Below are the code and all the weights of a small trained network. Each question names an input and a class and asks about switching units off, where a switched-off unit gives its printed mean instead of its output.

import numpy as np


def w(rows, s, z=0):
    codes = np.array(rows[::2]) - 128.0
    scale = np.full(codes.shape[1], s)
    scale[-1] = z or s
    return codes * scale


def f(y):
    return y / 2 * (1 + np.tanh(0.7978845608 * (y + 0.044715 * y**3)))


def log_softmax(a):
    a = a - a.max(-1, keepdims=True)
    return a - np.log(np.exp(a).sum(-1, keepdims=True))


def net(x, mask):
    res = np.array(x, float).reshape(1, 4) / 4 @ E
    y = f(res @ A[0][:, :-1].T + A[0][:, -1])
    res = res + np.where(mask, y, B[0][:, -1]) @ B[0][:, :-1]
    return log_softmax(res[-1] @ U[:, :-1].T + U[:, -1])


A, B = {}, {}
E = w([
[87,135,146,251],'x0',
[71,50,254,149],'x1',
[216,176,208,141],'x2',
[18,213,145,128],'x3',
],0.0093)
A[0] = w([
[168,157,112,84,143],'n1',
[102,214,81,163,94],'n2',
[79,118,250,121,129],'n3',
[109,250,70,163,132],'n4',
[138,171,134,195,74],'n5',
[130,194,240,92,70],'n6',
[155,197,246,149,144],'n7',
[162,149,104,133,53],'n8',
[221,117,108,43,97],'n9',
[107,102,191,170,175],'n10',
[103,76,152,162,138],'n11',
[60,83,71,67,111],'n12',
[74,90,35,218,3],'n13',
[156,171,207,192,122],'n14',
[108,108,122,118,146],'n15',
[124,129,138,125,132],'n16',
[181,131,114,120,140],'n17',
[160,177,189,205,98],'n18',
[152,166,186,201,95],'n19',
[103,127,203,116,134],'n20',
[150,162,108,143,43],'n21',
[78,194,101,117,88],'n22',
[121,128,163,120,114],'n23',
[78,150,166,96,104],'n24',
[147,149,125,150,66],'n25',
[96,164,116,93,78],'n26',
[117,218,82,142,108],'n27',
[114,82,129,155,123],'n28',
[163,104,127,65,76],'n29',
],0.016,0.0073)
B[0] = w([
[160,106,97,114,188],'n1',
[161,131,117,100,207],'n2',
[146,161,174,108,252],'n3',
[213,111,82,52,248],'n4',
[108,82,94,141,165],'n5',
[133,210,254,122,207],'n6',
[89,146,153,191,237],'n7',
[139,122,124,127,143],'n8',
[148,106,102,91,228],'n9',
[108,153,176,159,218],'n10',
[138,147,153,137,185],'n11',
[97,93,109,141,206],'n12',
[139,172,173,116,194],'n13',
[81,95,123,166,207],'n14',
[125,133,115,148,145],'n15',
[143,128,127,138,132],'n16',
[120,140,126,95,170],'n17',
[88,104,104,161,196],'n18',
[49,94,99,165,190],'n19',
[148,184,143,140,198],'n20',
[138,99,128,112,139],'n21',
[161,134,99,116,192],'n22',
[119,135,137,118,147],'n23',
[144,134,146,133,172],'n24',
[151,127,113,141,129],'n25',
[121,139,113,112,159],'n26',
[176,110,117,83,209],'n27',
[116,152,141,142,157],'n28',
[141,118,103,113,170],'n29',
],0.015,0.013)
U = w([
[208,132,41,12,109],'0',
[130,221,254,161,248],'1',
[76,103,82,199,98],'2',
],0.0094,0.0015)

Each question gives the input, the list of numbers given to net, and the class t.
The units are the neurons (one row each of A and B). Each row of codes is followed by its name. A weight is (code - 128) times the scale printed after its matrix; where a second scale follows, it is the last column's (A, B and U).
mask holds one flag per neuron, in row order. A switched-off neuron (its flag False) gives its mean, the last column of its row in B, instead of its output. The means were averaged over made-up inputs and are rounded, as every weight is.
A unit's drop is (log p(t) with every unit on - log p(t) with that unit switched off) / (log p(t) with every unit on - log p(t) with every unit switched off).
The circuit of an input: a set's keep is (log p(t) with only the set's units on - log p(t) with every unit switched off) / (log p(t) with every unit on - log p(t) with every unit switched off). Starting from the 12 units with the biggest drops (on a tie, the unit counted first), units are removed one at a time, each time the one whose removal leaves the highest keep (on an exact tie, the one counted first), for as long as the keep stays at least 0.8.
units of the circuit, in order: the units of the circuit, biggest drop first
unit that matters most: the unit with the biggest drop
top k neurons: the k neurons with the biggest drops, biggest first
drop of u: that unit's drop, to one decimal
input [-7,3,-7,2], class 2: units of the circuit, in order : [n4; n12]
input [3,-1,-3,0], class 0: top 3 neurons : [n6; n7; n10]
input [4,-2,1,0], class 0: unit that matters most : n7
input [-2,4,-8,-4], class 2: top 2 neurons : [n6; n12]
input [4,3,2,-6], class 2: units of the circuit, in order : [n6; n19]
input [-5,5,-8,3], class 2: top 4 neurons : [n12; n6; n4; n13]
input [3,1,-7,-5], class 1: top 2 neurons : [n13; n19]
input [-2,-3,7,1], class 0: top 2 neurons : [n10; n9]
input [-4,-2,5,3], class 0: top 2 neurons : [n10; n1]
input [7,-3,-1,-1], class 0: drop of n4 : 0.1
input [4,-7,8,3], class 0: drop of n4 : 1.2
input [7,4,3,-5], class 2: drop of n14 : 0.4
input [8,-2,1,-3], class 2: drop of n17 : 0.0
input [3,-4,6,-8], class 2: unit that matters most : n4
